Below are the code and all the weights of a small trained network. Each question names an input and a class and asks about switching units off, where a switched-off unit gives its printed mean instead of its output.

import numpy as np


def w(rows, s, z=0):
    codes = np.array(rows[::2]) - 128.0
    scale = np.full(codes.shape[1], s)
    scale[-1] = z or s
    return codes * scale


def f(y):
    return np.maximum(y, 0)


def log_softmax(a):
    a = a - a.max(-1, keepdims=True)
    return a - np.log(np.exp(a).sum(-1, keepdims=True))


def net(x, mask):
    res = np.array(x, float).reshape(1, 5) / 4 @ E
    y = f(res @ A[0][:, :-1].T + A[0][:, -1])
    res = res + np.where(mask, y, B[0][:, -1]) @ B[0][:, :-1]
    return log_softmax(res[-1] @ U[:, :-1].T + U[:, -1])


A, B = {}, {}
E = w([
[75,148,138,83,164,141,46,180,173,59],'x0',
[93,141,3,165,97,5,89,120,105,86],'x1',
[184,156,176,197,125,139,101,175,180,79],'x2',
[214,185,100,178,181,44,145,108,160,124],'x3',
[156,128,255,112,212,77,213,101,126,70],'x4',
],0.014)
A[0] = w([
[116,135,104,194,149,34,106,130,136,79,146],'N0',
[122,157,72,164,108,70,106,129,130,152,52],'N1',
[34,108,47,99,67,93,93,114,93,168,80],'N2',
[85,144,168,20,230,123,108,154,154,36,97],'N3',
[105,72,112,117,95,118,159,140,86,162,71],'N4',
[97,153,134,173,120,144,108,158,123,153,16],'N5',
[130,127,168,83,233,40,251,46,103,114,82],'N6',
[83,114,80,135,91,111,101,137,85,169,121],'N7',
[168,168,138,131,168,120,112,149,155,131,1],'N8',
[112,53,177,134,117,106,127,102,53,81,114],'N9',
[84,57,104,118,81,134,140,99,33,186,60],'N10',
[151,156,94,187,140,12,117,133,130,43,143],'N11',
[118,168,142,135,90,76,101,130,99,78,74],'N12',
[87,79,185,62,126,187,122,160,120,109,56],'N13',
[84,114,148,107,170,118,86,109,133,105,123],'N14',
],0.014,0.006)
B[0] = w([
[110,142,89,77,70,140,162,132,159,126,217],'N0',
[113,125,104,89,114,110,100,148,121,107,192],'N1',
[182,110,174,182,179,134,77,141,72,123,253],'N2',
[160,130,47,143,94,6,90,133,123,123,230],'N3',
[146,161,146,113,120,108,162,121,91,131,174],'N4',
[129,122,131,96,163,111,154,114,110,135,143],'N5',
[171,113,170,38,153,192,177,76,109,191,237],'N6',
[139,130,149,74,134,153,97,124,78,141,207],'N7',
[127,97,143,157,115,110,160,97,128,166,156],'N8',
[95,139,118,121,121,156,135,164,167,124,170],'N9',
[174,135,150,73,115,99,155,64,155,178,215],'N10',
[68,124,120,38,128,146,235,119,199,127,241],'N11',
[114,124,128,111,125,81,147,113,141,114,170],'N12',
[47,134,97,143,121,144,141,156,170,73,201],'N13',
[136,143,77,132,111,148,100,166,160,119,169],'N14',
],0.014,0.028)
U = w([
[164,120,168,85,122,137,164,110,133,144,160],'0',
[73,121,98,91,111,127,140,148,163,104,130],'1',
[70,121,202,130,141,183,112,163,125,95,124],'2',
[100,129,142,176,191,108,138,72,86,75,1],'3',
[167,117,134,103,130,117,56,135,93,122,97],'4',
[243,124,158,250,135,113,108,157,162,130,190],'5',
],0.015,0.0061)

Each question gives the input, the list of numbers given to net, and the class t.
The units are the neurons (one row each of A and B). Each row of codes is followed by its name. A weight is (code - 128) times the scale printed after its matrix; where a second scale follows, it is the last column's (A, B and U).
mask holds one flag per neuron, in row order. A switched-off neuron (its flag False) gives its mean, the last column of its row in B, instead of its output. The means were averaged over made-up inputs and are rounded, as every weight is.
A unit's drop is (log p(t) with every unit on - log p(t) with that unit switched off) / (log p(t) with every unit on - log p(t) with every unit switched off).
The circuit of an input: a set's keep is (log p(t) with only the set's units on - log p(t) with every unit switched off) / (log p(t) with every unit on - log p(t) with every unit switched off). Starting from the 12 units with the biggest drops (on a tie, the unit counted first), units are removed one at a time, each time the one whose removal leaves the highest keep (on an exact tie, the one counted first), for as long as the keep stays at least 0.8.
circuit, biggest first: the units of the circuit, biggest drop first
k most important neurons: the k neurons with the biggest drops, biggest first
drop of u: that unit's drop, to one decimal
input [-2,3,-4,-8,-8], class 4: circuit, biggest first => [N2]
input [5,4,-3,-2,1], class 4: circuit, biggest first => [N2; N3]
input [2,-6,7,-6,-7], class 2: circuit, biggest first => [N3; N10]
input [-6,5,-5,-3,-1], class 4: 3 most important neurons => [N2; N11; N6]
input [-6,-2,6,7,-4], class 1: 2 most important neurons => [N6; N2]
input [6,-7,-6,3,2], class 1: 2 most important neurons => [N2; N13]
input [2,-3,-4,-5,-7], class 4: 3 most important neurons => [N11; N2; N6]
input [1,-8,4,-3,7], class 1: 2 most important neurons => [N13; N3]
input [5,6,4,-5,-6], class 4: drop of N2 => 0.5
input [1,5,3,0,5], class 1: drop of N6 => 0.0
input [7,-6,5,4,0], class 5: drop of N11 => 0.3
